Below are the code and all the weights of a small trained network. Each question names an input and a class and asks about switching units off, where a switched-off unit gives its printed mean instead of its output.

import numpy as np


def w(rows, s, z=0):
    codes = np.array(rows[::2]) - 128.0
    scale = np.full(codes.shape[1], s)
    scale[-1] = z or s
    return codes * scale


def norm(h):
    return h / np.sqrt((h * h).mean(-1, keepdims=True) + 1e-5)


def f(y):
    return y / 2 * (1 + np.tanh(0.7978845608 * (y + 0.044715 * y**3)))


def log_softmax(a):
    a = a - a.max(-1, keepdims=True)
    return a - np.log(np.exp(a).sum(-1, keepdims=True))


def net(x, mask):
    res = np.array(x, float).reshape(1, 2) / 4 @ E
    u = 0
    for l in range(2):
        y = f(norm(res) @ A[l][:, :-1].T + A[l][:, -1])
        res = res + np.where(mask[u : u + 13], y, B[l][:, -1]) @ B[l][:, :-1]
        u += 13
    return log_softmax(norm(res)[-1] @ U[:, :-1].T + U[:, -1])


A, B = {}, {}
E = w([
[246,132,16,41],'x0',
[233,254,170,151],'x1',
],0.0073)
A[0] = w([
[72,84,150,230,192],'L0N1',
[64,145,65,111,11],'L0N2',
[166,199,65,117,2],'L0N3',
[66,233,113,1,138],'L0N4',
[77,53,34,135,18],'L0N5',
[154,188,136,191,144],'L0N6',
[158,213,73,231,120],'L0N7',
[106,209,100,199,119],'L0N8',
[66,22,158,20,112],'L0N9',
[102,144,81,141,48],'L0N10',
[243,156,74,20,71],'L0N11',
[77,179,141,51,44],'L0N12',
[110,136,97,91,23],'L0N13',
],0.0069,0.0065)
B[0] = w([
[176,165,94,7,254],'L0N1',
[131,100,106,125,98],'L0N2',
[68,88,162,142,121],'L0N3',
[90,133,125,142,149],'L0N4',
[112,1,173,179,147],'L0N5',
[50,96,52,129,177],'L0N6',
[54,99,14,217,167],'L0N7',
[67,79,63,107,146],'L0N8',
[42,202,9,229,214],'L0N9',
[156,80,182,93,93],'L0N10',
[166,25,236,162,253],'L0N11',
[154,55,114,203,91],'L0N12',
[156,125,116,179,95],'L0N13',
],0.0058,0.0043)
A[1] = w([
[169,119,88,112,139],'L1N1',
[79,153,233,116,78],'L1N2',
[180,167,135,184,61],'L1N3',
[145,179,70,76,40],'L1N4',
[124,88,162,251,135],'L1N5',
[95,193,103,144,118],'L1N6',
[64,132,154,128,91],'L1N7',
[179,123,68,105,102],'L1N8',
[121,69,145,154,145],'L1N9',
[174,227,110,214,2],'L1N10',
[154,197,125,135,109],'L1N11',
[93,98,130,63,135],'L1N12',
[94,124,194,151,44],'L1N13',
],0.017,0.0093)
B[1] = w([
[145,129,194,140,243],'L1N1',
[229,81,210,141,237],'L1N2',
[33,93,52,136,187],'L1N3',
[114,212,100,43,134],'L1N4',
[165,202,78,23,176],'L1N5',
[171,137,158,95,254],'L1N6',
[207,103,138,126,223],'L1N7',
[177,132,214,114,245],'L1N8',
[87,193,80,134,183],'L1N9',
[8,74,66,206,236],'L1N10',
[62,109,71,143,201],'L1N11',
[106,161,103,172,247],'L1N12',
[239,148,144,129,144],'L1N13',
],0.013,0.0046)
U = w([
[250,58,245,203,241],'0',
[28,83,33,241,202],'1',
[168,237,80,60,164],'2',
[75,75,191,90,10],'3',
],0.017,0.012)

Each question gives the input, the list of numbers given to net, and the class t.
The units are the neurons (one row each of A and B). Each row of codes is followed by its name. A weight is (code - 128) times the scale printed after its matrix; where a second scale follows, it is the last column's (A, B and U).
mask holds one flag per neuron, layer by layer. A switched-off neuron (its flag False) gives its mean, the last column of its row in B, instead of its output. The means were averaged over made-up inputs and are rounded, as every weight is.
A unit's drop is (log p(t) with every unit on - log p(t) with that unit switched off) / (log p(t) with every unit on - log p(t) with every unit switched off).
The circuit of an input: a set's keep is (log p(t) with only the set's units on - log p(t) with every unit switched off) / (log p(t) with every unit on - log p(t) with every unit switched off). Starting from the 12 units with the biggest drops (on a tie, the unit counted first), units are removed one at a time, each time the one whose removal leaves the highest keep (on an exact tie, the one counted first), for as long as the keep stays at least 0.8.
circuit, biggest first: the units of the circuit, biggest drop first
top k neurons: the k neurons with the biggest drops, biggest first
k most important neurons of layer l: the k neurons of layer l with the biggest drops, biggest first
drop of u: that unit's drop, to one decimal
input [7,5], class 0: circuit, biggest first -> [L0N11]
input [-3,0], class 2: circuit, biggest first -> [L0N11, L0N1]
input [-3,3], class 2: top 4 neurons -> [L0N6, L0N8, L0N11, L0N1]
input [3,-3], class 2: 3 most important neurons of layer 1 -> [L1N9, L1N10, L1N2]
input [3,1], class 2: circuit, biggest first -> [L0N1, L0N11, L1N5]
input [-3,1], class 2: top 3 neurons -> [L0N11, L0N1, L1N4]
input [8,8], class 0: top 3 neurons -> [L0N11, L0N9, L1N8]
input [1,-3], class 2: 3 most important neurons of layer 0 -> [L0N9, L0N6, L0N8]
input [0,-3], class 2: top 2 neurons -> [L1N10, L0N9]
input [-4,5], class 1: top 2 neurons -> [L0N11, L1N10]
input [-2,-3], class 2: top 2 neurons -> [L0N11, L0N9]
input [2,3], class 2: top 4 neurons -> [L0N11, L0N1, L1N5, L0N9]
input [-1,2], class 2: top 2 neurons -> [L1N2, L1N10]
input [-8,-5], class 0: top neuron -> [L0N1]
input [6,4], class 0: drop of L0N11 -> 1.5
input [-2,4], class 1: drop of L0N11 -> 0.5
input [-6,8], class 1: drop of L1N10 -> 1.3
